Below are the code and all the weights of a small trained network. Each question names an input and a target symbol and asks about switching units off, where a switched-off unit gives its printed mean instead of its output.

import numpy as np


def w(rows, s, z=0):
    codes = np.array(rows[::2]) - 128.0
    scale = np.full(codes.shape[1], s)
    scale[-1] = z or s
    return codes * scale


def norm(h):
    return h / np.sqrt((h * h).mean(-1, keepdims=True) + 1e-5)


def f(y):
    return y / 2 * (1 + np.tanh(0.7978845608 * (y + 0.044715 * y**3)))


def softmax(a):
    e = np.exp(a - a.max(-1, keepdims=True))
    return e / e.sum(-1, keepdims=True)


def log_softmax(a):
    a = a - a.max(-1, keepdims=True)
    return a - np.log(np.exp(a).sum(-1, keepdims=True))


def net(x, mask):
    ids = ['αβεθμστφψ'.index(c) for c in x.split()]
    T = len(ids)
    res = E[ids] + P[:T]
    r = norm(res)
    for j in range(2):
        rows = slice(3 * j, 3 * j + 3)
        q, k, v = (r @ M[0][rows].T for M in (Q, K, V))
        z = softmax(np.where(np.tri(T) > 0, q @ k.T / 3**0.5, -1e9)) @ v
        o = O[0][rows]
        res = res + np.where(mask[j], z, o[:, -1]) @ o[:, :-1]
    y = f(norm(res) @ A[0][:, :-1].T + A[0][:, -1])
    res = res + np.where(mask[2:14], y, B[0][:, -1]) @ B[0][:, :-1]
    return log_softmax(norm(res)[-1] @ U[:, :-1].T + U[:, -1])


Q, K, V, O, A, B = {}, {}, {}, {}, {}, {}
E = w([
[118,126,88],'α',
[177,151,42],'β',
[181,82,91],'ε',
[100,200,132],'θ',
[123,91,110],'μ',
[115,114,167],'σ',
[139,249,91],'τ',
[85,169,153],'φ',
[131,115,95],'ψ',
],0.021)
P = w([
[91,128,93],'0',
[253,104,195],'1',
[151,108,126],'2',
[99,147,98],'3',
[252,129,200],'4',
[154,107,125],'5',
[100,152,95],'6',
],0.015)
Q[0] = w([
[158,156,152],'head 0',
[19,83,105],'head 0',
[141,250,50],'head 0',
[80,165,153],'head 1',
[11,192,28],'head 1',
[128,128,214],'head 1',
],0.022)
K[0] = w([
[70,119,145],'head 0',
[203,191,109],'head 0',
[102,161,35],'head 0',
[100,172,170],'head 1',
[163,253,89],'head 1',
[76,98,183],'head 1',
],0.024)
V[0] = w([
[196,151,111],'head 0',
[32,121,76],'head 0',
[189,129,184],'head 0',
[76,226,227],'head 1',
[254,226,30],'head 1',
[150,219,120],'head 1',
],0.0055)
O[0] = w([
[102,141,98,134],'head 0',
[137,221,202,198],'head 0',
[131,49,84,60],'head 0',
[51,121,171,57],'head 1',
[129,248,1,252],'head 1',
[77,165,78,157],'head 1',
],0.007,0.0034)
A[0] = w([
[92,163,108,103],'neuron 0',
[115,121,176,169],'neuron 1',
[100,73,97,123],'neuron 2',
[164,161,139,134],'neuron 3',
[92,198,155,112],'neuron 4',
[82,175,95,87],'neuron 5',
[165,58,164,167],'neuron 6',
[140,30,88,67],'neuron 7',
[161,99,78,41],'neuron 8',
[13,160,128,103],'neuron 9',
[250,130,212,126],'neuron 10',
[42,109,212,2],'neuron 11',
],0.02,0.0081)
B[0] = w([
[111,125,159,176],'neuron 0',
[141,141,72,147],'neuron 1',
[160,157,133,141],'neuron 2',
[129,96,143,176],'neuron 3',
[147,81,113,194],'neuron 4',
[102,131,173,202],'neuron 5',
[92,217,147,195],'neuron 6',
[130,51,140,168],'neuron 7',
[86,172,119,152],'neuron 8',
[179,149,71,201],'neuron 9',
[175,4,91,254],'neuron 10',
[144,162,230,146],'neuron 11',
],0.042,0.0094)
U = w([
[114,12,111,130],'α',
[198,63,237,140],'β',
[210,152,51,109],'ε',
[61,201,141,254],'θ',
[251,185,199,64],'μ',
[159,185,249,152],'σ',
[168,253,64,77],'τ',
[22,85,222,158],'φ',
[14,104,31,68],'ψ',
],0.017,0.0084)

Each question gives the input, a string of symbols that net reads in full, and the target symbol t.
The units are the heads (3 rows each of Q, K, V and O) and the neurons (one row each of A and B). Each row of codes is followed by its name. A weight is (code - 128) times the scale printed after its matrix; where a second scale follows, it is the last column's (O, A, B and U).
mask holds one flag per unit, heads first, then neurons. A switched-off unit (its flag False) gives its mean, the last column of its rows in O or B, instead of its output. The means were averaged over made-up inputs and are rounded, as every weight is.
A unit's drop is (log p(t) with every unit on - log p(t) with that unit switched off) / (log p(t) with every unit on - log p(t) with every unit switched off).
The circuit of an input: a set's keep is (log p(t) with only the set's units on - log p(t) with every unit switched off) / (log p(t) with every unit on - log p(t) with every unit switched off). Starting from the 12 units with the biggest drops (on a tie, the unit counted first), units are removed one at a time, each time the one whose removal leaves the highest keep (on an exact tie, the one counted first), for as long as the keep stays at least 0.8.
units of the circuit, in order: the units of the circuit, biggest drop first
most important unit: the unit with the biggest drop
top k neurons: the k neurons with the biggest drops, biggest first
which heads matter: for each layer, one digit per head in row order, 1 if its drop is at least 0.15 and else 0, layers parted by /
input τ φ τ μ, target τ: units of the circuit, in order	neuron 10; neuron 9
input ψ ψ α σ, target σ: most important unit	head 1
input τ ψ θ, target ε: units of the circuit, in order	head 1; neuron 4; neuron 10
input α α φ θ ψ ε μ, target ε: units of the circuit, in order	neuron 9; neuron 10; neuron 6
input β θ ψ ε, target θ: top 2 neurons	neuron 10; neuron 8
input ψ ε ε α μ θ, target ε: units of the circuit, in order	neuron 9; head 1
input φ ψ ε β θ μ φ, target ε: top 4 neurons	neuron 9; neuron 4; neuron 6; neuron 10
input μ ψ α ε μ β, target τ: top 3 neurons	neuron 10; neuron 7; neuron 4
input ψ ψ θ ε φ, target α: which heads matter	00
input β ψ τ μ σ μ σ, target τ: which heads matter	11
input θ φ α μ, target ε: units of the circuit, in order	head 1; neuron 9
input α α β θ μ μ, target φ: which heads matter	10
input α ε α α τ ε ψ, target τ: top 2 neurons	neuron 9; neuron 10
input α μ μ ε, target ψ: which heads matter	00
input φ μ α σ, target σ: units of the circuit, in order	neuron 10
input μ α ψ α, target β: top 2 neurons	neuron 6; neuron 5
input ε α τ α ε μ μ, target τ: top 2 neurons	neuron 10; neuron 9
input μ μ φ ψ, target φ: which heads matter	11
input ψ θ φ α, target ε: top 4 neurons	neuron 9; neuron 6; neuron 4; neuron 10
input α θ μ β α α μ, target θ: units of the circuit, in order	neuron 10
input σ ε α, target θ: top 2 neurons	neuron 10; neuron 9
input ε ψ ψ σ θ, target α: top 2 neurons	neuron 10; neuron 1
input θ τ μ, target φ: top 4 neurons	neuron 7; neuron 9; neuron 6; neuron 10
input β μ ψ θ α τ ε, target τ: top 2 neurons	neuron 10; neuron 5
